Below are the code and all the weights of a small trained network. Each question names an input and a class and asks about switching units off, where a switched-off unit gives its printed mean instead of its output.

import numpy as np


def w(rows, s, z=0):
    codes = np.array(rows[::2]) - 128.0
    scale = np.full(codes.shape[1], s)
    scale[-1] = z or s
    return codes * scale


def norm(h):
    return h / np.sqrt((h * h).mean(-1, keepdims=True) + 1e-5)


def f(y):
    return np.maximum(y, 0)


def log_softmax(a):
    a = a - a.max(-1, keepdims=True)
    return a - np.log(np.exp(a).sum(-1, keepdims=True))


def net(x, mask):
    res = np.array(x, float).reshape(1, 5) / 4 @ E
    u = 0
    for l in range(2):
        y = f(norm(res) @ A[l][:, :-1].T + A[l][:, -1])
        res = res + np.where(mask[u : u + 14], y, B[l][:, -1]) @ B[l][:, :-1]
        u += 14
    return log_softmax(norm(res)[-1] @ U[:, :-1].T + U[:, -1])


A, B = {}, {}
E = w([
[205,169,171,106,47],'x0',
[127,126,127,127,128],'x1',
[64,126,138,3,84],'x2',
[136,47,249,112,153],'x3',
[130,125,126,129,126],'x4',
],0.00046)
A[0] = w([
[142,73,185,116,137,81],'L0N0',
[163,168,152,147,120,4],'L0N1',
[110,124,95,171,128,134],'L0N2',
[116,125,118,55,129,131],'L0N3',
[149,107,158,172,141,80],'L0N4',
[98,122,83,97,130,19],'L0N5',
[117,194,42,129,114,174],'L0N6',
[117,156,90,125,104,175],'L0N7',
[98,133,124,50,120,133],'L0N8',
[137,78,196,125,135,148],'L0N9',
[146,127,146,192,136,76],'L0N10',
[116,212,3,137,94,114],'L0N11',
[35,74,82,143,213,178],'L0N12',
[31,57,64,140,221,110],'L0N13',
],0.0039,0.0035)
B[0] = w([
[199,177,83,100,123,169],'L0N0',
[149,131,40,108,152,128],'L0N1',
[158,144,139,115,174,169],'L0N2',
[109,117,98,86,106,178],'L0N3',
[90,135,119,152,184,149],'L0N4',
[227,23,2,17,209,130],'L0N5',
[199,164,59,134,110,236],'L0N6',
[149,160,99,160,143,197],'L0N7',
[131,132,106,77,88,190],'L0N8',
[64,122,180,126,146,210],'L0N9',
[112,151,159,41,91,151],'L0N10',
[64,83,213,105,136,235],'L0N11',
[154,33,112,134,205,252],'L0N12',
[117,220,167,111,47,223],'L0N13',
],0.0042,0.003)
A[1] = w([
[187,26,23,124,154,42],'L1N0',
[64,84,229,122,117,205],'L1N1',
[76,141,158,153,167,228],'L1N2',
[56,58,64,74,87,39],'L1N3',
[152,212,125,235,109,5],'L1N4',
[159,52,123,229,214,113],'L1N5',
[135,213,138,208,189,124],'L1N6',
[52,1,104,120,182,79],'L1N7',
[145,33,92,117,182,166],'L1N8',
[26,62,221,97,120,63],'L1N9',
[98,132,240,239,171,54],'L1N10',
[99,32,154,90,206,144],'L1N11',
[59,200,217,231,107,40],'L1N12',
[90,77,143,63,170,142],'L1N13',
],0.0038,0.003)
B[1] = w([
[187,41,160,48,184,153],'L1N0',
[45,78,149,127,126,255],'L1N1',
[181,160,127,94,176,218],'L1N2',
[163,151,160,199,167,169],'L1N3',
[173,157,253,178,120,145],'L1N4',
[122,206,84,148,150,183],'L1N5',
[135,106,182,182,66,191],'L1N6',
[72,136,59,205,76,166],'L1N7',
[111,105,75,163,155,210],'L1N8',
[215,153,84,135,101,212],'L1N9',
[34,190,146,76,231,168],'L1N10',
[131,163,107,148,79,247],'L1N11',
[150,225,208,19,193,143],'L1N12',
[117,79,160,149,125,238],'L1N13',
],0.0053,0.0029)
U = w([
[234,241,6,243,236,212],'0',
[8,234,39,234,242,168],'1',
[255,234,243,236,41,86],'2',
[23,244,243,18,242,61],'3',
[240,14,9,33,188,156],'4',
[20,14,51,222,27,118],'5',
[235,232,16,17,15,164],'6',
[13,21,239,14,18,6],'7',
],0.0059,0.0025)

Each question gives the input, the list of numbers given to net, and the class t.
The units are the neurons (one row each of A and B). Each row of codes is followed by its name. A weight is (code - 128) times the scale printed after its matrix; where a second scale follows, it is the last column's (A, B and U).
mask holds one flag per neuron, layer by layer. A switched-off neuron (its flag False) gives its mean, the last column of its row in B, instead of its output. The means were averaged over made-up inputs and are rounded, as every weight is.
A unit's drop is (log p(t) with every unit on - log p(t) with that unit switched off) / (log p(t) with every unit on - log p(t) with every unit switched off).
The circuit of an input: a set's keep is (log p(t) with only the set's units on - log p(t) with every unit switched off) / (log p(t) with every unit on - log p(t) with every unit switched off). Starting from the 12 units with the biggest drops (on a tie, the unit counted first), units are removed one at a time, each time the one whose removal leaves the highest keep (on an exact tie, the one counted first), for as long as the keep stays at least 0.8.
circuit, biggest first: the units of the circuit, biggest drop first
most important unit: the unit with the biggest drop
k most important neurons: the k neurons with the biggest drops, biggest first
k most important neurons of layer l: the k neurons of layer l with the biggest drops, biggest first
input [0,2,2,8,0], class 5: circuit, biggest first : (L0N13, L1N7)
input [-1,-2,4,8,7], class 5: most important neuron : (L0N13)
input [-8,2,3,0,2], class 4: 4 most important neurons : (L0N12, L0N11, L0N9, L0N13)
input [7,3,6,0,-5], class 6: 4 most important neurons : (L0N11, L0N12, L1N1, L0N9)
input [1,4,4,-4,5], class 6: 3 most important neurons of layer 0 : (L0N6, L0N12, L0N9)
input [3,2,5,2,8], class 7: 2 most important neurons : (L0N12, L0N6)
input [1,-4,0,-3,0], class 2: 3 most important neurons of layer 0 : (L0N12, L0N6, L0N7)
input [-4,6,1,7,0], class 5: 2 most important neurons : (L0N12, L1N1)
input [1,-6,-7,-1,-7], class 2: 4 most important neurons of layer 0 : (L0N12, L0N9, L0N10, L0N11)
input [2,3,-6,-8,3], class 2: 2 most important neurons of layer 0 : (L0N12, L0N6)
input [-5,-8,2,3,-6], class 5: 3 most important neurons of layer 0 : (L0N12, L0N13, L0N6)
input [6,2,6,-1,-8], class 6: 2 most important neurons of layer 0 : (L0N12, L0N11)
input [-3,3,1,0,6], class 4: 3 most important neurons : (L0N12, L0N11, L0N9)
input [-4,4,2,-7,-4], class 4: 3 most important neurons : (L0N6, L0N12, L0N9)
input [-2,2,-4,8,3], class 1: most important neuron : (L1N10)
input [7,-5,0,3,3], class 3: 2 most important neurons : (L0N12, L0N6)
input [3,-1,3,4,2], class 7: 4 most important neurons of layer 0 : (L0N12, L0N6, L0N0, L0N13)
input [2,8,-2,-1,6], class 2: 3 most important neurons : (L0N12, L0N9, L0N6)
input [-3,-7,-3,7,8], class 1: 2 most important neurons : (L0N12, L1N10)
input [3,-8,2,0,-4], class 6: most important unit : L0N11
input [2,3,-5,-2,8], class 2: 2 most important neurons of layer 1 : (L1N1, L1N6)
input [-4,4,4,0,5], class 4: 2 most important neurons of layer 0 : (L0N12, L0N11)
